In the rows, 128 means zero.
Each row is followed by its group and then its class within the group.
[ 98 137 134 134 132 151 150 129 132 153 131 141 117  97 133 114 141 141
 147 151 135 130 120] : q147.q118
[116 157 119 113 119 179 136 151 141 168 124 143 130  66 142  79 142 145
 149 126 141 123  99] : q147.q118
[135 157 125 130 128 131 133 130 131 134 124 142 127  83 150 104 119 117
 142 136 126 122 152] : q692.q457
[111 121 137 150 123 137 138 119 132 141 131 142 155 117 146 103 150 130
 150 142 133 136 146] : q147.Q97
[127 176 121 117 136 137 138 120 119 141 141 166 148  80 151 132 132 123
 140 134 112 122 163] : q692.q457
[139 229 102 108 132 170 105 141 142 175 111 154 141  28 156 109 143 133
 137 118 124 112 123] : q692.q677
[150   4 230 183 124  17 121  17  92   4 149  49 110 252 115 187  76  34
 116 196 129 199 207] : q692.q457
[123 101 141 149 141 165 132 126 126 139 130  87 110 125 120  93 152 136
 142 148 133 140 113] : q147.q118
[135 147 132 145 121 143 129 120 133 147 134 126 135  88 131 122 122 122
 127 128 130 131 131] : q692.q677
[149 143 125 142 130 167 125 126 132 166 105 102 116 105 121  99 129 139
 132 114 129 134 106] : q692.q457
[115 135 131 132 132 137 145 147 133 140 128 129 127 100 138 103 142 120
 129 146 129 129 132] : q147.Q97
[131 138 128 132 131 158 139 140 132 155 126 149 122  94 126 101 136 144
 154 137 133 126 110] : q147.q118
[128 175 130 115 110 143 147 122 125 146 119 171 133  75 149 128 128 123
 143 134 124 121 147] : q692.q457
[129 138 138 143 135 167 138 148 135 139 120 102 103  86 120  75 130 141
 148 142 140 129  91] : q147.q118
[126 165 133 135 129 152 134 122 127 137 140 149 138  92 132 127 129 127
 133 131 112 119 140] : q692.q457
[114 141 142 130 127 122 132  94 137 100 133 160 139 111 149 147 112  94
 130 150 104 129 160] : q692.q677
[115 130 151 133 131 110 137  98 118 104 144 132 130 141 133 160 134  98
 134 138 120 153 166] : q692.q677
[140 165 128 127 125 141 135 124 129 137 135 164 149  89 148 129 142 115
 119 148 130 124 160] : q692.q677
[124 150 122 117 120 130 135 111 140 145 129 150 139  99 143 137 137 120
 124 144 124 138 144] : q692.q677
[121 148 124 128 125 165 137 137 128 149 136 133 128  82 122  99 139 132
 140 159 147 146 108] : q147.q118
[149 100 144 136 107 134 128 113 121 141 122  86 117 102 109 124 122 128
 131 137 127 135 107] : q692.q677
[131 146 140 134 134 129 140 107 131 147 129 147 131  87 139 126 142 112
 135 122 117 131 151] : q692.q677
[100  90 142 149 124 136 136 118 131 111 141 109 132 143 123 110 155 110
 137 155 129 140 144] : q147.q118
[156 146 127 128 130 155 131 114 122 158 130 129 121  93 113 133 133 141
  97 110 126 140 111] : q692.q677
[139 134 129 132 131 141 120 121 128 138 124 124 124 117 129 123 122 124
 138 129 123 123 143] : q692.q457
[ 96 176 122 133 126 142 135 137 137 121 145 175 144  46 162 103 146 120
 151 120 114  99 151] : q147.q118
[126 149 123 126 119 189 133 148 140 174 120 104 131  81 121  90 151 165
 145 111 152 127  76] : q147.Q97
[129 135 126 137 127 141 134 108 138 153 139 125 127 111 124 127 126 107
 128 147 131 150 131] : q692.q677
[ 97 166 120 125 133 128 145 157 127 125 140 170 136  95 166 105 141 112
 139 143 118 120 173] : q147.q118
[114 147 107 135 125 170 131 138 139 165 119 141 134  79 134  95 151 148
 140 134 133 138 114] : q147.Q97
[105 133 117 126 133 141 137 135 133 132 131 124 125 105 144  94 150 102
 144 157 135 124 139] : q147.q118
[127 179 115 133 134 152 132 127 148 176 120 160 139  71 136 124 134 147
 124 118 112 133 144] : q692.q677
[134  87 154 146 126 101 142  92 126 116 143 117 119 146 130 148 122 105
 132 141 115 149 145] : q692.q457
[103 140 136 138 130 146 138 129 148 137 136 138 135  83 144 104 158 122
 130 136 135 122 145] : q147.Q97
[129 163 122 129 139 139 144 110 129 153 131 140 147  84 140 141 129 119
 122 126 120 141 148] : q692.q677
[119 115 135 170 131 170 133 131 120 145 133 104 131 105 125  89 136 124
 144 164 145 133 113] : q147.q118
[143 158 128 132 125 152 120 128 132 151 117 130 144  86 132 128 132 133
 127 115 127 134 134] : q692.q457
[110 168 116 131 127 162 130 142 131 172 133 135 129  83 134 109 158 139
 169 130 136 110 120] : q147.q118
[102 174 116 129 141 156 136 131 129 144 132 152 132  78 140 103 152 110
 141 159 122 103 142] : q147.q118
[144 161 122 143 119 144 128 114 127 138 129 155 127  77 149 115 124 117
 138 135 111 128 146] : q692.q457
[144 153 140 139 122 169 124 147 137 184  90 100 113  69 117 106 129 160
 140 108 146 131  70] : q692.q457
[106 148 110 125 129 162 137 152 138 163 120 131 140  61 137  84 138 133
 147 137 133 114 124] : q147.Q97
[101 157 124 126 131 150 137 118 129 138 133 142 129  98 142  96 144 118
 161 148 110 105 252] : q147.q118
[129 169 130 114 129 128 134 117 127 119 147 160 136 100 144 133 127 109
 119 132 123 122 151] : q692.q457
[109  85 145 163 133 134 130 110 132 118 134 115 123 160 128 107 140 106
 130 166 133 150 139] : q147.q118
[138 120 148 145 136 131 125 116 127 133 143 108 121 127 124 123 123 126
 126 135 124 132 101] : q692.q457
[108 145 116 129 138 155 110 143 144 149 129 135 122  81 136  97 143 125
 145 130 125 112 124] : q147.Q97
[132 219  99 111 127 166 129 115 139 171 126 173 125  40 154 126 143 127
 135 124 106 110 138] : q692.q457
[107 142 114 131 128 171 141 130 139 166 128 145 119  70 112  81 162 145
 147 142 133 122 113] : q147.q118
[128 152 128 127 129 147 133 133 134 142 116 128 134  87 132 117 137 126
 119 124 115 140 127] : q692.q677
[122 191 110 112 126 140 141 116 126 140 127 173 139  72 150 125 131 119
 138 139 109 125 155] : q692.q677
[129 160 129 131 126 146 126 118 129 149 135 156 141  87 142 133 139 127
 138 151 117 124 134] : q692.q457
[117 135 128 144 131 146 140 135 137 139 129 136 118  93 121  90 145 130
 207 145 145 130 121] : q147.q118

Each row is followed by its group and then its class within the group.
[146 119  96 117 155 121 136 118 142 118 120 150 114 143 131 131 115  97
 195 163 103 146 115] : q324.(70)
[147 133 105 115 145 122 124 139 109 129 129 153 120 154 131 136 102  91
 184 146 113 145  96] : Q19.(81)
[144 134 117 115 161 122 129 125 125 128 120 144 118 140 123 123 118 117
 160 135 122 137 111] : q324.(72)
[147 117 100 112 164 118 133 118 128 125 121 151 118 143 129 130 116 101
 185 152 112 142 116] : q324.(70)
[129 108 123 192 106 130 139 132 112 126 136 120 123 121 122 141 138 109
 146 145 119 133 152] : q967.(68)
[141 132 104 112 178 116 127 135 136 133 122 145 116 135 129 119 128 116
 163 136 124 137 120] : q324.(72)
[132 115 109 119 147 124 137 151 120 123 145 131 119 131 136 137 143 115
 167 147 124 135 140] : q519.(88)
[133 116 105 115 144 124 134 144 127 124 139 134 120 138 131 136 130  99
 164 155 119 139 128] : q519.(84)
[143 131 111 116 149 129 131 126 121 114 138 159 119 152 137 144 110  90
 191 149 111 144 102] : Q19.(73)
[145 142 108 107 192 114 136 151 111 128 135 155 119 150 137 131 115  96
 180 132 128 137  98] : Q19.(81)
[131 119 119 128 101 133 131 140 116 122 147 122 138 134 136 150 128 118
 151 150 118 139 127] : q967.(87)
[137 123 107 117 158 124 133 134 141 128 131 134 119 139 130 126 125 120
 165 147 122 135 129] : q324.(70)
[128 129 122 119 128 129 131 121 141 111 135 150 126 131 140 138 122 122
 154 140 120 145 110] : Q19.(73)
[146 120 109 121 146 121 124 105 137 116 114 150 114 140 127 127 118 106
 181 155 114 151 117] : q324.(70)
[137 134 109 115 155 127 135 144 112 121 138 156 123 155 136 144 100  97
 180 146 123 141 104] : Q19.(73)
[135 123  94 114 162 124 142 163 120 137 147 131 121 153 139 136 140 102
 175 155 119 140 129] : q519.(88)
[145 119 109 115 164 118 135 131 133 114 131 149 123 133 133 132 125 107
 188 143 120 131 122] : q324.(70)
[141 135 106 113 150 124 132 138 129 120 139 146 121 151 137 136 114 108
 162 145 119 144  95] : Q19.(73)
[142 120 103 127 133 124 132 105 149 115 127 151 118 142 135 132 116 110
 188 165 109 149 119] : q324.(72)
[127 136 124 127 138 127 128 124 128 113 124 148 123 139 130 130 115 116
 147 131 114 133 108] : Q19.(73)
